Facts:
[skufen steras sidro] κ teki
[skufen klipir gupo] κ breden
[skufen] κ dukla
[deflo subris futridor latre] κ flubra
[deflo drobrim pleber breden flutrin vodril stuvudro mego futridor pufun] κ vigos
[deflo testa flubra skavoru] κ pligiza
[klidar skugefes pleber] κ sekodrur
[zuklopo steras] κ moke
[flibisak pebrol] κ tolak
[kufek pleber plofusta groston] κ skavoru
[kufek liki plepul vadrek] κ mego
[ruflin mazu vuni pegastok porotrel] κ skupo
[ruflin vadrek] κ zimugel
[feklo drobrim klereski pleber skavoru stiflero] κ pufun
[zataski] κ vadrek
[kligos klesok flifu] κ gupo
[kligos reduplon fliva gupo] κ bazovos
[kligos vepi trovilu pleflonar] κ futridor
[tolak gupo] κ deflo
[sabram] κ stiflero
[skugefes vepi plepul rigre mego stiflero] κ pagen
[drobrim breden flutrin pleflonar flifu drisum] κ klidar
[pleber skupo] κ tristam
[pebrol] κ klereski
[pebrol breden skupo] κ stuvudro
[zumul visur] κ flibisak
[dresti] κ flapla
[dresti] κ skugefes
[dresti] κ klesok
[plorozul dastodruk groston] κ kufek
[plorozul flapla] κ testa
[pagen mazu teki dukla mego gupen skavoru] κ vodril
[mazu visur vadrek] κ gruvol
[testa] κ mazu
[stuflufom stiflero] κ drobrim
[teki flapla plepul dastodruk rigre] κ dubok
[teki] κ pleflonar
[stiklus flifu sidro fiflister] κ grisugir
[breden] κ pleber
[basam] κ latre
[basam] κ visur
[trovilu] κ rigre
[trovilu] κ vepi
[kuzem steras] κ tebelik
[domun] κ fluflo
[domun] κ fliva
[flifu] κ vafi
[brobrom stuvudro] κ dastodruk
[rigre] κ groston
[voflel] κ vuni
[sidro] κ ruflin
[sidro] κ plepul
[latre] κ brobrom
[gupo] κ kloto
tiklin ξ: porotrel gupo defoflu rigre tobun skegek stiklus tratoflor pagen
dubok ξ: brobrom zuklopo
tristam ξ: gruvol brakluk fetrak flibu feklo silur
flenun ξ: vava drebok
kligos ξ: rimu drisum plepul pligiza deflo
tolak ξ: porotrel testa fluflo drebin
sene ξ: klidar
klesok ξ: tesi defoflu
pebrol ξ: defoflu pleber getro plofusta
brosar ξ: ruflin feklo
broristan ξ: dresti
mipovuk ξ: skibrok
nabuplo ξ: zuklopo vepi moke stiklus
goklar ξ: veklik metrus
tapos ξ: fetrak baki dogron
breden ξ: fetrak totru studrek grudrak zimugel
skupo ξ: plubom vofu stuflufom klidar stiklus
kloto ξ: tebelik flugra
flubra ξ: studrek rebem
ritalu ξ: feklo basam
domun ξ: trotrun
trubro ξ: tobun
dastodruk ξ: silur tregol
flifu ξ: fetrak flibisak bupom moke
zavu ξ: trotrun klezer vafi
grisugir ξ: trotrun
bazovos ξ: stubros rumer
zetretro ξ: reduplon sabram kleras futridor
voflel ξ: trotrun gupo
rusini ξ: plubom kufek grotro rumer
gupen ξ: zataski skibrok baki drebin
vogim ξ: plubom vava rusam trazotin bosal
vidus ξ: vuni bupes sidro baki steras liki zusi tibras
fiflister ξ: fetrak buvol bosal
skitil ξ: pufun gona stuflufom stuvudro
skavoru ξ: gruvol fetrak zatuze gupo tobun
gezufek ξ: teki seze verom
[skufen tiklin klidar zuklopo flibisak ruflin sizaklik sekodrur zataski zusi tebelik gona sabram reduplon stuflak drobrim klereski drebin verom zumul vepi trotrun vafi pagen flibu buvol testa trukam zimugel trazotin dogron nabuplo tibras vuni basam skupo liki kloto flutrin flubra fetrak pligiza ritalu vava pleflonar domun flifu grisugir vodril stuvudro silur plofusta voflel grotro stubros rusini rimu vepan vogim drisum sidro latre tregol vidus plupok vadrek skavoru gupo stiflero] χ 983
[seze kufek feklo kleras rumer pleber sene tratoflor mazu rusam fliva baki broristan bupom klipir goklar teki stiklus metrus trovilu trubro zavu steras bazovos porotrel futridor gupen stotok deske gruvol fiflister skitil groston gezufek vofu skibrok tranam flugra] χ 773
[bosal deflo veklik flenun brakluk studrek bugridras mipovuk stuflufom tapos breden drebok subris pegastok defoflu moke] χ 757
[grudrak bupes plubom plorozul rebem dastodruk mego klezer zatuze vigos] χ 785
[dubok kligos skugefes pebrol dresti rugudram plepul kuzem brobrom zetretro rigre totru] χ 584
[tristam tolak klesok brosar fluflo getro dukla tesi flapla tobun visur skegek pufun] χ 863

Known rows:
-34 -27 -41  -5 -26 -23 -50 -37   8 -11 -58   6 -78  -6 -37  18 -44  31  -8 -20   9  45  32   3 -26  13 -56  -7  46  66   8: brobrom
 -37 -136  -74 -112   -4  -15   72  -57   54   44  -23  -53  -79   44   20   72   27  121  -66  -49   66   -8   -5  124   87  -31  -64   26   57   97  -10: dastodruk
  3 -74 -36  28 -16 176  29 -75  83  -1   3 -30 -80 -18  41  72  28 -48 -48  -7  34   1  41  34  40  93  11  35  34  -2   5: skitil
 -57    9  -33   37  -49   85  -97 -150  -59   68  -94   42   10   33  -14  -35  -89  -76  -66   -8    3 -100   85   -6   22   -8   10   22  -63  -12  -13: stuflufom
-44 -53 -66 -99   4 -16  92 -33  38  44 -37 -42   1 -17 -43  62 -84 103 -20 -48  93 -20  20  63  41 -43 -25   8  13  15 -12: plubom
-28 -28 -26  13 -30 -29 -19   8   1   2  -6   9 -34 -15 -38  31 -93  12 -14 -20  -6  31  40 -22  10  14 -45  -6  44  52   8: rugudram
  6   1  -4  52  -6  61  10 -72  39  -4  -9 -16 -68 -49  -1  53 -22 -49  10 -35  23  13  18  17  15  82   6  26  16 -90  20: flugra
-21 -21   7  -1 -31  55   8  21  35  -4  51  35 -27  33   0  -4 -53 -12  58   6  -3  29   1 -46 -18  -4 -33  16 -21   2  20: zusi
 -50    2    5  -55    3  156  -75 -218  -11   47   -9   -1    6  -29   34  -44  -72 -186  -80  -60   51 -123   72  -15  -31   66   83   27  -86 -122   12: stiklus
  86 -112   92  147  -55  -77   52  234   30  -55  244    6  186 -345    5   80  -60 -112   43   24  227 -105  129   50  218   73  211  -12  -20 -118   33: fliva
-28 -18 -11 -37 -22  -6  -3 -29  27 -19 -28 -18 -74  -8 -13  29 -33  25  13 -27  19  24  11   1 -10  14 -25  18   8  -3  15: flapla
-31 -26   2 -41 -34  69 -19 -13  32 -17  31  27 -28  22   7 -13 -38  -5  50  -5  20  25   1 -29 -65  -3 -20  14 -18  16  24: vepi
-25 -22  10  -1 -35  61  14  14  33  -3  47  29 -29  32   1  -1 -51 -12  59  -1   6  31  -2 -44 -25   3 -27  20 -23  12  25: sizaklik
 -51  -16   13  -10  -29   70  -40  -70  -10   48   38   68  -12   91   21  -73  -63 -110   10  -13   27  -38   29  -47   -2  -10    1   20  -99  -28   15: flutrin
-56 -45 -49 -65  10 -87  44 -86  -9  97 -47  -8 -33  68 -28 -11 -62  -4 -53 -78  69 -73  35  63  63 -54 -26  20 -44 -33 -10: plorozul
 -58   -6    4   -8  -30   82  -35  -81   -4   60   27   65  -18  105   13  -81  -65 -124    6  -18   29  -37   38  -42  -25   -8   10   28 -106  -18    4: plofusta
  5   5  -7  43  -7  50   7 -69  42  -4  -9 -13 -64 -49  -1  55 -29 -44   9 -34  25  16  19  18  15  82   7  28  15 -86  19: rusam
-35 -18 -32 -20 -29 -28 -47 -17   0 -11 -30  -5 -51 -19 -39  19 -57   8 -21 -35 -12  30  37 -13 -46  11 -45   0  56  64  14: rigre
  -6  -36   -3  -76  -32   46  -14   28   60  -79   19    2  -73  -25   -7   43   21  100   97   -3   14   97  -43  -10 -103    0  -69   10   66   48   36: sekodrur

Rows:
No name comes twice in this set of rows, the named rows included.
-21 -26  15  11 -39  29  -1   2  23   6  85  33 -31  40  22   5 -63  23  60  -5  16  43 -21 -14   4  10 -38  25 -27  35  29 -> silur
-28 -98 -31 -27 -44 183  32  20  82  -2  65  11 -37  51  45  11  -6 -26 -11  26  10  19  38 -19 -31  13   0  33  14 108   5 -> nabuplo
 -34 -112    8    5  -60  137    3  -46   37   24  115   33  -54   72   80   38  -31   58   30   27   75   60  -32   36  106   41  -42   41  -34  149    7 -> ritalu
-43  -1  10  15 -25  78 -13 -52   0  56  36  71 -23 104  13 -54 -86 -97  11  -6  -5 -28  25 -66   6  -6 -14  20 -90 -38   6 -> sidro
 -42    1   36   74  -20   21  -74 -268  -42   89   32   36  -71   31   68   -8  -77  -63  -15  -55  119  -27  -19   90  138  107   23   50 -123  -46    9 -> feklo
-21 -14  -5  -3 -30  47  -3  -7  43 -14   9  34 -60  49  -1 -15  -9  -3  59   1   9  46  -4 -35 -59  -5 -40  15  -7  16  14 -> testa
-14 -80 -65  47 -61 141 -23 -26  21   8 -55   1 -38   2  13  77  -9  48 -61  38 -40 -11  66  27  68   9 -37  24  69  98 -18 -> flenun
  0   7  -8  24  -3  48 -19 -96  39 -17 -28 -22 -98 -39   0  38   8 -40   3 -46  17  19   6  32 -19  79  -7  30  23 -80  23 -> groston
-27 -15   3 -12 -30  66  -4 -15  32  -6  28  27 -48  54   0 -11 -38   0  54  -9  -4  41 -11 -32 -46   2 -39  20 -17   8  17 -> vodril
 -44    3  -26   56  -50   24 -109 -112  -61   59  -77   43   -3   27   -9  -32  -60  -61  -57  -15  -15  -88   76   -1   35  -16   -4   26  -41  -23  -11 -> subris

The same elements again, as new rows of numbers:
Known rows:
  -2    6   29   -6   52   73   58  -10 -118   17   50  -31  -12  -15   49    9   43   51   31   89    1  -44   26   15    5   -8   15  -80: vadrek
  27 -103   19   -1  121   92  -33   21 -292   22  -53  -68  -70  -59  -42  -52   60   67  219  207  -15 -113   48   13   25    1   70   48: pligiza
  23  -17    6   35  -10   74   58    4 -111  -39   10   38   13  -38  -26  -52   47   45  -21   61  -14  -48    2  -31   52    6    8 -246: testa
  17  -84   -5  -40  -28  -13 -112   -7  181   37 -103   -2   -6   11  -89    6   -4   47   40   81    3   37    7    1  -52   65  -92  397: deflo
-186  -68 -174  153  182 -247   56  -15  363  373 -168  -15 -101  -41  134 -140  -53  -98 -244 -272  108  169   30   73 -106  -50   81 -265: kuzem
   4  -57   18   19   50   35   84  -21 -111   44   27  -19  -14  -31   57   36   39   30    8   61   -1  -66   17   -8   -1  -15    8  -91: vodril
  18  -47  -15   49    6   72   89  -22 -104 -129   -9   59  -21  -13   -4 -100   44   19  -46   49  -15 -106   -6  -17   49  -26   13 -171: pagen
  18  -29  -35  -34  -51   20 -142   25  166   62    1   63  -14   55  -71  -40  -50    3   54  -46    3   47   14  -43  -25   85   -9  274: studrek
  -2  191  -51  -60  -97   34 -149  -56  200   54   24    3    7   82   26  133  -39  -29    8  -30  -23  -57   18    2   17   76  -61  275: breden
 63 -94  39 -52 -35 -42 -26 -14  54  52 -10  -5 -21 -24 -62 -66   2  -8 -43  29 -16 103 -21  48  28  12  23 166: seze
 48  84  24 -65 -49 -59 -18 -56  80  58   3 -62 -15  -9  38  54   9 -36 -16  45 -29  63 -16  96  63  -5   6 150: gezufek
 55  -7  23 -60 -62 -47 -30 -32  61  47 -16 -29 -19 -15 -26 -11   9 -13  -7  28 -23  80 -15  65  46   8  24 153: stotok
 -59   -1 -195  100  126  -45 -246   60  286  376 -184   65 -187  -40  -50 -291   -7  -57 -124 -306  -27   83   47  124   61   92  197  191: moke
  1 -37  20  23  82  15  44  16 -99  34  20 -25 -12 -26  54  35  29  30  65  49   0 -53  10  -2   2 -18   3 -91: vepan
 -74   20  -16   16   -8   55  -23  -26  -38 -159 -117  -34   33   25 -123   -1   -5   -3  118   39   59   -8   42  -34  -80  -26  -14  -27: brobrom
   3  -41   19   19   71   17   60    6 -123   29   20  -20  -16  -30   61   32   28   31   45   48   -6  -51    8  -10    1  -16    7  -96: plupok
  76    7   18  -39 -122  -42  -42    7   29   72   -8   28   18  -40 -128  -50  -12  -15  -16  -25  -33  107  -26   13   48   55   48  -70: skibrok
  27 -110   -4    9  110   48   32    5 -151   28   87   39  -20   22   68  -60  -14    0  116    9   24  -61   14  -60    7    8   72  -68: silur
 -35  145   17   31   22   73   28   14 -131   -5   77  -53  -29    0  113  172   31  -38  -21 -136  -46  -94    9   19   -1  -50    6  -49: vogim

Rows:
No name comes twice in this set of rows, the named rows included.
  68  -31    6  -46  -94   -3   -2  -49   87  -59  -44   40  -17  -15  -97 -110   24    1  -91   58  -34   77  -23   76   97    3   16   74 -> pleber
   3  147  -20    2  -19   78   42  -75  -88  -45  102   13    6   29  126   81   20  -30   36   54  -18 -172   13    2   84  -12   14 -196 -> skavoru
 -34  -17   -7  -20 -124  -56   12  -66  294  -18  -48    7   62   44  -54   65  -32   -2  -59   -2   58  102   15  -19 -118   11 -134  169 -> plorozul
  35 -113  -13   41   84   24   36   19 -114 -142   12   73  -21   -3  -14 -129   -9    2   34   61  -15 -111  -15  -66   57   -8   27 -115 -> gupo
  -3  275    9   17  -62   -4    2   -9 -104  136   49  -51   44  -41   88  216    4   10   10   46  -44  -94    9   -2   48   32  -22 -356 -> vidus
  25  136   17  -36 -124   -8  -15  -33   84  -21   -5  -54  -19   -8    2   90   22  -62 -117  -93  -60   85  -20  103   57  -20  -18  140 -> skitil
  -7  239  -53  -38 -151   21 -160  -19  212   68    3   20   25   48  -23  114  -36  -13  -42  -37  -29    0   12   -5   28  113  -51  119 -> tapos
  78   89   52  -22  270 -306 -225  203  -12 -182  -35  -89  -25  -30   69  -18 -168  -39  202    1 -106   38 -110  -25   87   20  -60  208 -> fliva
 -66   99  -44   20    4  -13  -15  -18  -81 -172  -75  -33   43   11    6   26   20   -2   -6  137    5 -157   -4   24   50  -50  -39  -81 -> klesok
 -93   83  -18   15   83    2  -38   -8   -8  -75 -116  -72   20   19  -40   33  -25    3  140   62   68   11   35  -18  -83  -15  -34  -51 -> rugudram
-107  164  -18    4   64  -25  -42  -37   -4  -47 -102 -122   23   12   35  111  -21   -1  123  116   61  -24   43   17  -72  -25  -54  -71 -> zetretro
  29   62   62  -45 -123   21   54   -2  267  -72  170   91   51   50   12 -238  -19   63 -241  -98   17  328  -52   68   43   10  -27 -232 -> porotrel
   2  156  -36  -23 -145   -2 -137    3  236   79  -60    4   30    5  -68  106  -23   25  -62    4  -26   36    5    6    5  101  -88  101 -> mipovuk
 -66 -107 -141  133  260  -93  -56   81  -31  411 -148  -25 -193 -124  103 -219   44  -14    3 -136   -8   -6   61  142   65    0  244 -156 -> tebelik
 -26  103  -45  -61  -60   38 -134  -60  145  -26  -42  -27   20   79  -25   75  -36  -25  131   32   28   -4   45   25   -5   46  -35  194 -> dastodruk

Now the same elements, written a new way:
Known rows:
 124   91  173   52   46   74  164  -88  -52  139 -126    2   29   15  -10   29 -113   29  -37  -74  104  -35  326  -86  -77   20   25  117 -222   76  133  -23  157  -25   -4  -67 -130  109  -84  -71  -45  -58 -102  120  -27  -48  -25 -133: grotro
   9  132 -277  100  140   78 -142  -92   60   61  -47  136   31  -13  113 -260  349    4  -32  162   54   44  -50  -46  166   57  -65 -290  236 -115  149   18   82 -223 -162  -14 -476   88  229  -81  176  114 -192  117 -236  184  245 -320: skufen
 -36  -23 -285   97   96  131 -208 -230  132  -73   71  167  -14   76   46 -286  408   51  -26   77   65  162  -96   28  212  -55 -101 -206  177  -68    1  -51  -61  -35 -151  -85 -267  -54  225  -32  164  140  -55  -28    5   62  252  -20: plepul
-154 -175 -138 -159    7 -376  -20  422  -76   26   26  -65   14 -333 -113  138   56  -86   26  404  -58   66 -463  105   56   91  185 -147  240 -224  201  112   82 -232  -64  146 -233  174  215  -14 -113  151 -169  254 -316  213  -86 -197: kligos
 -85  -89 -237   59   67  -88   44   13   57  109    5   82  -22  -70  -31  -89  272   20  -79  292    5   20 -237  112   89   67   -2 -151  235 -149   62   40   27 -187  -98  -39 -337   27  243  -67   12  182 -215  150 -139  130   51 -161: dresti
 115 -261 -473   -5    4   37   -8 -264  145  -29  169  157  -14  -50   53   16  425  111 -120  232  -31  182 -131  261  -85 -179    5 -261  284  -76  -52 -312    7  196  -22   25 -178   13  149 -114   54  182  222 -117   40    3 -181   69: flapla
-116 -125   60  -31  -81 -180  -60  206   94  -87  147  254   49  -50  -82  194 -268 -188   75 -115   -8 -170  -34  -44  188  -44  217  158  -46   66  -45   92  -38   98  151 -138  567   38  -93   95 -254  102  -88 -123  -75    1  -65  141: skitil
-100  -46   39   91  -37    1  145   14  192   45   52  145   21   36   53  109  -72   10    0  -24  -46 -312   13   23   35  104   57  180  -10   30 -211  159 -130  107  248 -142  345  -17  -19   65 -156  106 -101  -84   45  -61 -106   55: seze
 -46 -231  -47  109 -129 -293  -18  -18  285   36   13  178  225 -193  255 -176  183  209  -12   67 -249  -22 -372   25  152  123  493 -197  113 -197 -361   75 -176 -409  261   79  318  -97  429  178  144  228 -212 -292  -30  -16  444  -33: feklo
-103  200  308  104  -29   29  177   68  -96   24 -174 -166  -37  145  -84    7    4   41    8 -151   89   38   39 -199  -87  141  -33  191 -270   85   59  178  -38  -80  -80 -209   -7  -40  -63 -131  -53  -86 -133  175   42 -117   87  -32: bosal
-136   20  -78  105 -118  -64  248   51   53  -96   66  108   25  105   -8  119  121   95 -159   36  116  -72  -75   99 -159   99  112  174   -8  118 -100   48 -150  183  133 -221  300  -70   78  -96 -209  144  108  -24  131 -177 -269  185: rebem
 253  -47 -230 -546  193  305 -482  436 -336 -355  207 -407   84  -21  142 -259 -342 -195  282 -167 -183  337  376 -341   69   85   38  391  237 -118  261 -116 -125 -123  141  165   50  133 -174  486  230  -24  555  -26   44 -155 -128  -24: grisugir
  52   96  275 -110  -31  -84  -75  129 -182  -10   68   61  -54  -53  -96  175 -281 -167   40 -216  119  107  204 -141  101 -170  163   44 -241  113  256  -94  207    7 -148  -43   80  107 -193 -162 -165 -110  -28   74 -164  145  -61  -40: nabuplo
  -1   76 -138   -7  114   20 -243  -31   30    1  -26  -85   46  -48  138 -254  200   69   59  240   58  141   22  -16   17   58 -116 -186  169  -23  177  131   57  -83  -23  174 -408  120  188   72  199    4    6  111 -149  130  222 -230: pleflonar
 -82   14  134   95   44 -182  265  118 -212  171 -213 -279  -47   -2 -212  -69  -27   29 -110  124  -36  -40 -323  102 -118  114 -147  -12   46 -170  -63  176   78 -446 -186   93 -283 -174   82  -35   68  -27 -113  171   46   49   85   27: subris
  90  140   83  -19   21  230 -313 -173   84  -94    7  -37   57  128  170 -198   22   77  153 -132  184  207  534 -218  -12  -23  -84  126 -202  257  214   32  -15  267   31  -47  -36  140 -106   93  140 -136  187    2   50 -133  201  -37: tebelik
 144  122 -113  136   65  177   82 -333  -48  127  -81  122  -27  113  -67 -225  115    7 -126 -168   -5   17   11   37  150 -138 -168 -214   38 -124  -58 -295  156 -234 -305  -48 -318 -174    6 -137  223  -40 -153  -93   55   53  248  -30: vadrek
 -73 -164 -178  108   -2  -52 -153 -208  206  -73   53  138   33   68    3 -202    2   18   44   56  -51 -123 -198  201  152 -125 -187  -66  252  -59 -312   80 -151   -8   78  132  184 -224   94  292  136   31   68 -319  189   -1  224  305: kufek
-186 -134 -213   68   27 -133 -101   43  223  -13   64   93   39  -61  113  -75  147   38   41  306  -97 -229 -302  151  100  125  -70 -113  378 -144 -179  291 -153  -29  182  123   55   -3  261  169   31  160  -84  -54  -44  122   62  -26: klipir

Rows:
No name comes twice in this set of rows, the named rows included.
  77 -154  -25   25   -3  -68  145 -135  -44  111  -31  -62  -60   12 -158  -82  -34   72 -102   58  -28   38 -129  247  -40 -147 -158  -76   41 -109 -123 -104   85 -160 -117  134 -187 -198   13   40   92  -62   -7  -48  143  -13   17  220 -> brobrom
-136 -215 -110 -127  -42 -173 -419  -23   98 -355  152 -378   37   30   54 -160  -62  227  126  274  110  322  -96  299 -330 -127 -268   60  151  202 -173  191 -281  352  201  446  207 -263   50  463  247 -162  775 -324  439 -241   26  613 -> vigos
-109  134  369  178   24  -30  127   30 -219   15   72 -101 -162  205  -84   22 -168    7  -48 -124  201   10  186 -132   17  -20  -60  208 -162   98  112  322   94 -152 -146 -118    5  -86  -19 -278 -216  -84  -10  195    0  167  -48   16 -> defoflu
-132  -93 -376  126   -5  -26 -194 -197  121 -267  153  131   10  135   31 -234  291  140  -96  101   78  142 -269  255   10  -88 -139 -113  269   32 -193  -48 -239  103  -57   11   99 -291  205   88  150  106  345 -275  235  -98   85  396 -> mego
 -50  -55 -210   78   71   49 -141 -170   52  -34  111   82  -59   53   41 -215  267   90  -49  119   28   93 -120   86  151  -77 -118 -205  228 -132  -10   37  -16  -81 -134   33 -279  -86  216 -101  101   93  -18   21  -14  160  104   -5 -> rigre
-118   -6  110  123  -19   26  109  -32  152   -1   76  152  -20   86  102  102  -69   28   -7  -19  -35 -331   29   -2   46   59   32  156   21   37 -195  237 -108  139  225 -101  368  -50  -23  -25 -211   80  -41  -76   44   66 -193   37 -> tratoflor
 -57  -71 -173    9   65    3 -168  -46   68  -59   45  -30  -20  -21   67 -156  245   94    8  236   46  134 -101   98   44   16  -73 -106  204  -77   30   98  -48  -22  -53   73 -279   -3  193   57  126   76   21   39  -18   61  101  -49 -> skugefes
  34   18   62  -37   84 -158  153  230  -73  253 -163 -249   22 -202   21   90  -57   62  -33  350  -12 -110  -33  100 -210  201   25  -60   84  -74  182  203  154 -176   99  208 -389  219  127   -1  -28  -24 -135  334 -216  134 -120 -337 -> reduplon
 -72  430  404  -12 -126  282   39   19  -84  -73 -269 -213  -96   36  215  301  144   57  -37 -331 -253  -36 -136 -279 -160  203   46 -236 -368  -15  -80 -176  -79  205  -13  -55    6   45 -144 -381   46 -295 -143  116    4  -20  -82 -349 -> fetrak
 180  112  -14   55   40  178   59 -286  -31  103 -125   24  -19  120  -49 -150   31   12  -54 -191   31   31  121   -6   24  -87 -181  -78 -104   -6  -18 -233  106  -70 -188  -35 -213 -104 -112  -20  156 -102  -59  -72   94  -65  149   11 -> vuni
-193 -102 -291  138   52  -85   -6    0  209    3   52  241   43  -46   59  -78  240  -23  -50  272 -113 -294 -429  174  178  134  -46 -203  419 -189 -229  216 -110 -138  118    9   16  -23  308   54  -28  249 -233  -40 -119  192   60  -99 -> trovilu
 100  -74  206 -318  -32 -252 -165  207 -237    6 -119 -345  -20 -207 -193   79 -386  -88  134  -11 -130  196 -184   94 -132 -159 -112 -135  -97  -38   42 -168  149 -120 -104  465  -76  -47 -188  258  173 -298  170  -96   46  -34   83  187 -> flubra
 -50  174  327  159  -35   16  207   36 -132   23 -126 -179  -20  136    8  -16    1   85  -24 -148   25   63   91 -210  -75  157   62  186 -270   59    5  166  -23 -177  -45 -212    2  -65   15 -166  -48  -75 -121  177   40 -107   97  -67 -> brakluk

